Group, then class
[ 43.1 -37.7  38.9  -4.5  -1.0  10.5  -3.0  32.3  20.0  -6.5  11.8 -27.3
   3.6   8.7  24.8 -30.6 -28.2   7.4   8.2 -47.0  10.0   1.8  -3.6 -23.4
 -11.6   9.0   9.8  24.2 -18.6  -9.4   2.8 -11.2   7.9 -16.4  38.5  -8.0
 -10.2   9.0   7.4  -6.5  -0.1 -37.9  28.1  14.7 -34.9   4.2  -0.8   0.7
  -2.6  -9.2  16.6   0.7   1.0 -27.9 -29.5 -11.3  18.3  -3.5]
(58) > zb
[  1.1 -13.4   7.3   0.3   1.6  29.7  19.6  31.3 -16.0   3.0  13.1  -2.9
   3.1 -27.7 -19.1 -10.1 -16.3   2.3  -2.1 -32.4  10.9   7.4  16.1 -27.5
  -8.4   0.1 -26.0  13.8   6.7   4.0 -12.7 -38.7  26.2 -14.6  13.4   6.6
 -10.0   5.3   8.0 -16.3   5.5  22.9   6.9  -5.4 -10.5   0.1   1.4  21.4
  -3.2 -12.1  -1.5 -18.5   0.2 -28.0  12.7  37.2  -1.5  19.7]
(48) > rj
[  3.1 -27.3  17.9 -11.1  11.8  26.5   7.6  13.3 -12.1   3.1   9.5  18.0
   3.0   3.8 -22.4 -36.5 -31.8   6.6  -1.0 -18.1  -3.2   1.3   3.9 -35.8
 -50.0  -6.5 -25.8  16.6  15.9   1.8  -1.5 -26.1  31.5  -7.4  11.1  -3.3
 -12.6  44.1  -8.0  -7.7  -7.7  11.2  33.0   4.3   5.8   1.4   9.4  65.8
  -6.8   0.9   5.3  10.2  -7.2  -8.5   5.1  31.2   5.0 -22.5]
(56) > Ns
[  0.6 -15.1  13.2  -4.3  11.3   7.8   3.3  12.9  -7.9   5.0  19.2  -5.8
  13.7 -27.8 -12.6 -42.2 -12.4  -2.3  10.5 -26.7  18.4   1.2   1.8 -28.3
 -12.3  -3.5 -13.2   4.3   8.2  -2.1  -5.5  -8.8   1.0 -10.5  24.4  10.6
  -6.5  11.1  -3.4   5.0 -12.8  -9.8  37.7   8.8 -11.1  -1.2   5.6  38.4
  -0.6  -0.9   5.1   2.3 -10.8  -2.2  18.2  20.6  -4.7  -4.2]
(56) > Ns
[  3.2 -14.0   6.2 -15.4   6.6   8.4   2.8  20.6 -13.8  -0.1  -0.8  -9.1
   4.9  -5.9 -20.0   1.2   1.4 -13.4   5.6 -32.6   9.2   4.4   7.5 -14.7
  -5.8   2.0  -9.3  17.6   7.4   1.9 -13.4 -26.8  55.0 -17.1   7.6  -6.9
 -10.2   1.4  -1.0  -5.6  -5.9  15.2  39.9   6.3  -5.7   2.5   3.7  42.8
  -3.7  -3.2   2.2 -12.9   2.0 -21.0   5.1  29.5 -21.3   3.5]
(48) > rj
[ 25.0 -30.3  -6.8 -30.9   7.9 -18.7   6.2  23.7  17.8   0.1  29.1 -45.9
  10.8  -2.1  16.8 -53.6  -9.5  -7.3   0.6 -49.9  18.9  11.7  -7.1 -32.6
  -4.7   9.8   7.9  31.3 -10.4 -22.9   1.5  -4.3  48.4 -17.6  45.0 -22.6
  -6.7 -10.8   4.7   7.3 -18.7 -63.2  30.6 -19.8 -11.5 -13.2   6.6  25.4
 -26.4  15.2  12.4  -9.6   8.1 -25.9  -6.6 -22.5 -20.1  -9.7]
(58) > tb
[ 24.4 -39.5  21.4  -0.3  -2.5  -6.8 -11.8  -2.6  10.2  -0.1  16.7 -28.5
   5.5  18.1  46.3 -46.2 -19.6 -10.2 -13.8 -12.0   8.0   4.0   2.6 -13.3
 -14.1   6.4   4.1  19.9  -7.8 -15.8   3.3  -6.8  15.2  -5.7   2.7  -6.5
  -1.0  17.0   6.0   1.5 -27.2 -57.3  33.3  -2.9   1.5   0.0   0.1  32.7
   2.9  22.2  -2.6   8.4  -8.0  -2.2 -24.1 -25.2  -3.9 -17.3]
(58) > tb
[ 18.4 -43.5  37.0 -10.0   3.1  29.6 -12.8  20.3 -13.1  -1.7   0.8   9.2
   2.0  -0.9  -1.1 -10.7 -24.1  -4.0   2.2 -41.6   2.6  -3.5   8.1 -10.0
  -2.0   7.2  -9.9  18.1  -8.8  -2.4  -1.9 -21.7  40.1 -25.4  26.3  -4.7
 -26.7  32.6   1.2  -6.6  -8.6  23.4  46.8  44.9 -19.4  14.0   6.7  32.5
  -5.4  -0.3   5.6  10.7  -9.7 -12.6 -14.0  15.3  15.4  -6.1]
(48) > rj
[ 20.1 -14.4   4.9  -9.1   7.3   8.2  -0.9  13.0  -8.7  -2.4   4.1 -13.8
   2.7 -17.9  -3.9  -2.0   5.7  -6.1  -3.6 -37.7   1.7  -0.3  -7.6  -3.5
 -23.5   7.1  -6.4  18.7   0.2  -8.8  -8.1 -13.9  38.2 -13.4  21.8 -13.7
  -7.0 -10.7  13.3  -9.0 -11.0  -6.1  27.4 -13.9 -27.3  -0.8   4.2  17.3
  -6.0   2.8   6.6  -3.5   6.3 -20.2  -1.7  -5.0   7.1  -5.3]
(48) > gj
[  4.9  -0.3   1.8  -2.2   1.4  22.2   3.0  17.2 -12.2  -1.9  -4.1 -16.4
   5.7 -16.7  -8.4  14.3   4.8  -6.6  -6.2 -30.3   5.8   3.9   3.7 -14.7
 -24.8   4.3 -14.2  19.8  14.4   3.4 -10.3 -24.6  33.0  -8.0   3.0  -6.5
  -3.5 -14.9   6.2  -4.6  -1.9  -8.9  17.6 -18.4 -13.8  -5.8   2.6  29.4
  -3.3   0.3   3.3 -12.3   3.5 -30.6   7.8  16.7 -25.6   0.3]
(48) > rj
[ 14.0 -30.4  18.2 -15.1  10.7  13.2   6.6  29.1 -16.1  -5.2  15.4 -23.4
   6.4 -11.1 -17.3 -24.8  -8.7 -14.6  -4.2 -60.8  20.4   0.7   3.2 -33.4
 -47.0   4.7 -21.9  19.8  23.9   1.3 -24.6 -39.9  62.4 -21.6  24.3  12.0
 -19.4  -2.0  -2.1 -10.6  -9.5  22.4  87.1  27.5 -17.3  13.9   6.3  67.4
  -5.1  -8.0   2.7 -19.2  -2.6 -17.9   7.9  32.0   8.6   0.9]
(48) > rj
[ 26.2 -29.6  26.5  -8.4  -2.7 -11.1  -6.5   9.2  14.6  -1.5  26.6 -39.0
  12.5  -5.2  26.9 -39.8 -21.7  -1.4 -10.1 -32.2  18.2   0.8  -1.8 -13.0
  -7.7   9.7   3.5   7.4  -7.4 -14.9  -2.9  -6.0 -16.1 -13.7  26.7   9.4
  -6.6 -12.6   5.7  -3.7 -10.6 -33.6  34.7  10.1 -29.1   8.9  -1.6 -13.5
   4.2   1.5   8.3  -3.0  -0.7  -5.9 -18.4 -18.9  17.6   7.5]
(58) > zb
